Below are the code and all the weights of a small trained network. Each question names an input and a class and asks about switching units off, where a switched-off unit gives its printed mean instead of its output.

import numpy as np


def w(rows, s, z=0):
    codes = np.array(rows[::2]) - 128.0
    scale = np.full(codes.shape[1], s)
    scale[-1] = z or s
    return codes * scale


def f(y):
    return y / 2 * (1 + np.tanh(0.7978845608 * (y + 0.044715 * y**3)))


def log_softmax(a):
    a = a - a.max(-1, keepdims=True)
    return a - np.log(np.exp(a).sum(-1, keepdims=True))


def net(x, mask):
    res = np.array(x, float).reshape(1, 6) / 4 @ E
    y = f(res @ A[0][:, :-1].T + A[0][:, -1])
    res = res + np.where(mask, y, B[0][:, -1]) @ B[0][:, :-1]
    return log_softmax(res[-1] @ U[:, :-1].T + U[:, -1])


A, B = {}, {}
E = w([
[27,191,153,143,23,61,107,158],'x0',
[126,129,128,127,133,131,128,131],'x1',
[173,236,138,56,74,218,76,101],'x2',
[108,215,141,92,217,73,198,91],'x3',
[98,150,179,224,156,170,81,21],'x4',
[100,134,44,152,67,183,254,86],'x5',
],0.0064)
A[0] = w([
[144,53,120,215,131,42,162,126,127],'n1',
[85,228,139,78,181,50,182,86,103],'n2',
[113,143,39,136,97,149,190,74,102],'n3',
[168,206,160,86,96,199,134,130,75],'n4',
[108,144,88,156,95,198,223,90,129],'n5',
[241,89,76,89,210,186,165,138,82],'n6',
[17,163,130,150,1,6,151,175,111],'n7',
[90,115,46,120,102,149,162,81,1],'n8',
[69,226,88,94,220,108,233,98,154],'n9',
[64,60,138,216,163,64,177,134,103],'n10',
[124,100,171,81,153,88,30,128,90],'n11',
[99,47,126,163,155,36,171,102,98],'n12',
[169,114,205,81,176,97,54,169,74],'n13',
[122,123,49,173,99,158,206,80,114],'n14',
[136,79,103,175,59,196,134,156,93],'n15',
[220,129,86,19,84,68,153,192,85],'n16',
[169,113,251,164,164,89,48,65,113],'n17',
[204,78,119,110,191,169,157,97,87],'n18',
[196,101,233,126,185,87,72,207,148],'n19',
[111,75,127,230,165,41,150,140,87],'n20',
[126,222,154,53,210,51,227,148,118],'n21',
[94,106,72,148,124,141,163,99,123],'n22',
[133,81,154,30,103,87,184,239,136],'n23',
[145,123,44,177,68,162,163,111,181],'n24',
[163,27,137,123,64,215,97,147,148],'n25',
[118,113,86,140,103,194,208,102,107],'n26',
[59,38,161,126,9,170,94,154,91],'n27',
[202,38,97,100,187,159,144,83,113],'n28',
[138,189,128,86,101,227,71,78,92],'n29',
[143,127,161,87,189,96,41,159,77],'n30',
[148,50,67,157,50,151,49,161,175],'n31',
[166,211,132,85,97,187,100,124,53],'n32',
[100,97,71,124,90,145,206,56,96],'n33',
[160,209,151,82,116,220,104,86,145],'n34',
[155,122,93,8,139,101,160,239,104],'n35',
[130,204,146,113,200,58,172,38,120],'n36',
[2,202,153,178,91,78,125,215,100],'n37',
[154,45,54,158,229,114,135,126,177],'n38',
[157,213,131,64,99,194,120,112,101],'n39',
[205,89,105,116,199,157,150,104,83],'n40',
[107,145,200,243,165,162,108,45,87],'n41',
[91,143,192,188,144,173,105,8,78],'n42',
[192,193,97,75,79,146,80,68,69],'n43',
],0.0059,0.0041)
B[0] = w([
[120,86,213,81,131,101,176,214,207],'n1',
[181,63,127,138,175,167,29,94,202],'n2',
[99,165,70,94,180,39,89,154,186],'n3',
[99,45,168,63,164,74,154,209,164],'n4',
[80,160,71,134,175,77,69,176,210],'n5',
[39,190,170,59,115,203,117,67,224],'n6',
[45,180,217,74,131,215,95,40,245],'n7',
[50,105,70,97,178,88,131,83,133],'n8',
[192,89,149,178,177,126,2,113,253],'n9',
[108,84,196,57,124,107,193,232,212],'n10',
[97,168,54,107,156,73,116,105,168],'n11',
[108,70,206,76,123,111,158,194,199],'n12',
[46,161,39,118,186,62,110,131,184],'n13',
[85,165,73,114,180,58,95,164,202],'n14',
[175,101,88,156,166,72,47,78,168],'n15',
[55,58,65,219,37,161,158,139,209],'n16',
[55,156,71,159,109,86,110,135,200],'n17',
[69,192,153,57,80,211,137,35,184],'n18',
[86,221,35,101,163,77,72,174,226],'n19',
[81,93,168,93,120,115,157,177,195],'n20',
[196,36,159,178,150,151,13,93,240],'n21',
[118,147,110,109,143,114,128,157,161],'n22',
[97,124,100,230,49,178,147,102,229],'n23',
[127,167,118,171,171,73,78,151,211],'n24',
[171,119,157,140,177,120,45,113,205],'n25',
[70,174,85,118,168,88,80,135,185],'n26',
[152,107,161,120,175,132,35,47,189],'n27',
[71,187,178,80,110,191,110,80,207],'n28',
[102,69,149,99,97,121,122,201,187],'n29',
[62,157,33,115,152,70,130,117,172],'n30',
[233,95,191,158,217,131,35,90,221],'n31',
[71,40,194,77,159,90,186,180,160],'n32',
[75,148,105,124,184,70,101,142,187],'n33',
[104,88,197,125,116,115,174,224,208],'n34',
[54,52,46,239,28,193,132,121,227],'n35',
[175,41,137,204,143,132,50,91,201],'n36',
[65,210,185,41,154,218,137,12,202],'n37',
[103,165,225,96,125,177,124,158,243],'n38',
[111,68,206,88,156,106,166,222,182],'n39',
[77,161,151,85,100,208,94,66,181],'n40',
[34,48,57,240,38,193,203,140,193],'n41',
[17,65,43,187,23,181,194,150,185],'n42',
[93,52,195,49,136,91,205,196,163],'n43',
],0.0054,0.0051)
U = w([
[109,68,187,49,137,80,187,235,104],'0',
[75,227,157,48,112,197,135,29,82],'1',
[78,80,26,239,39,156,166,135,101],'2',
[95,219,5,103,181,2,111,154,103],'3',
[142,164,125,148,131,127,124,154,248],'4',
[202,71,136,170,178,117,63,82,97],'5',
[205,205,110,140,78,90,195,123,148],'6',
[229,166,91,133,132,97,231,133,99],'7',
],0.0094,0.016)

Each question gives the input, the list of numbers given to net, and the class t.
The units are the neurons (one row each of A and B). Each row of codes is followed by its name. A weight is (code - 128) times the scale printed after its matrix; where a second scale follows, it is the last column's (A, B and U).
mask holds one flag per neuron, in row order. A switched-off neuron (its flag False) gives its mean, the last column of its row in B, instead of its output. The means were averaged over made-up inputs and are rounded, as every weight is.
A unit's drop is (log p(t) with every unit on - log p(t) with that unit switched off) / (log p(t) with every unit on - log p(t) with every unit switched off).
The circuit of an input: a set's keep is (log p(t) with only the set's units on - log p(t) with every unit switched off) / (log p(t) with every unit on - log p(t) with every unit switched off). Starting from the 12 units with the biggest drops (on a tie, the unit counted first), units are removed one at a time, each time the one whose removal leaves the highest keep (on an exact tie, the one counted first), for as long as the keep stays at least 0.8.
units of the circuit, in order: the units of the circuit, biggest drop first
unit that matters most: the unit with the biggest drop
top k neurons: the k neurons with the biggest drops, biggest first
input [-5,4,-4,-7,-3,1], class 5: units of the circuit, in order => (n31)
input [-6,4,-2,-3,-6,-3], class 1: units of the circuit, in order => (n6, n28, n18)
input [7,4,6,8,-5,-6], class 5: units of the circuit, in order => (n21, n2)
input [4,-1,-3,-6,2,-1], class 5: units of the circuit, in order => (n31, n27)
input [-3,2,-1,8,8,-7], class 2: units of the circuit, in order => (n41, n42)
input [-1,-1,1,-7,-5,0], class 5: units of the circuit, in order => (n31, n25)
input [-6,-6,1,6,4,-6], class 1: units of the circuit, in order => (n18, n40)
input [-2,-5,-3,8,-6,7], class 5: units of the circuit, in order => (n21, n9)
input [-3,1,5,-8,0,5], class 5: units of the circuit, in order => (n31, n25)
input [-8,-2,3,-1,8,-6], class 1: top 2 neurons => (n18, n28)
input [-3,-6,-7,6,1,-3], class 0: top 2 neurons => (n10, n12)
input [-6,5,-2,7,7,-4], class 2: top 3 neurons => (n41, n42, n17)
input [-5,-5,4,-6,0,-7], class 3: top 2 neurons => (n19, n13)
input [5,7,4,0,7,5], class 2: units of the circuit, in order => (n42)
input [8,-2,7,-7,-4,4], class 1: top 3 neurons => (n7, n37, n27)
input [8,4,-1,-1,4,-7], class 1: top 2 neurons => (n37, n7)
input [-4,-7,3,7,7,-7], class 2: top 2 neurons => (n41, n42)
input [-3,1,-3,5,-5,-7], class 3: top 3 neurons => (n19, n13, n30)
input [2,-3,0,7,-7,7], class 2: top 2 neurons => (n35, n16)
input [-3,8,7,-3,8,6], class 2: unit that matters most => n42
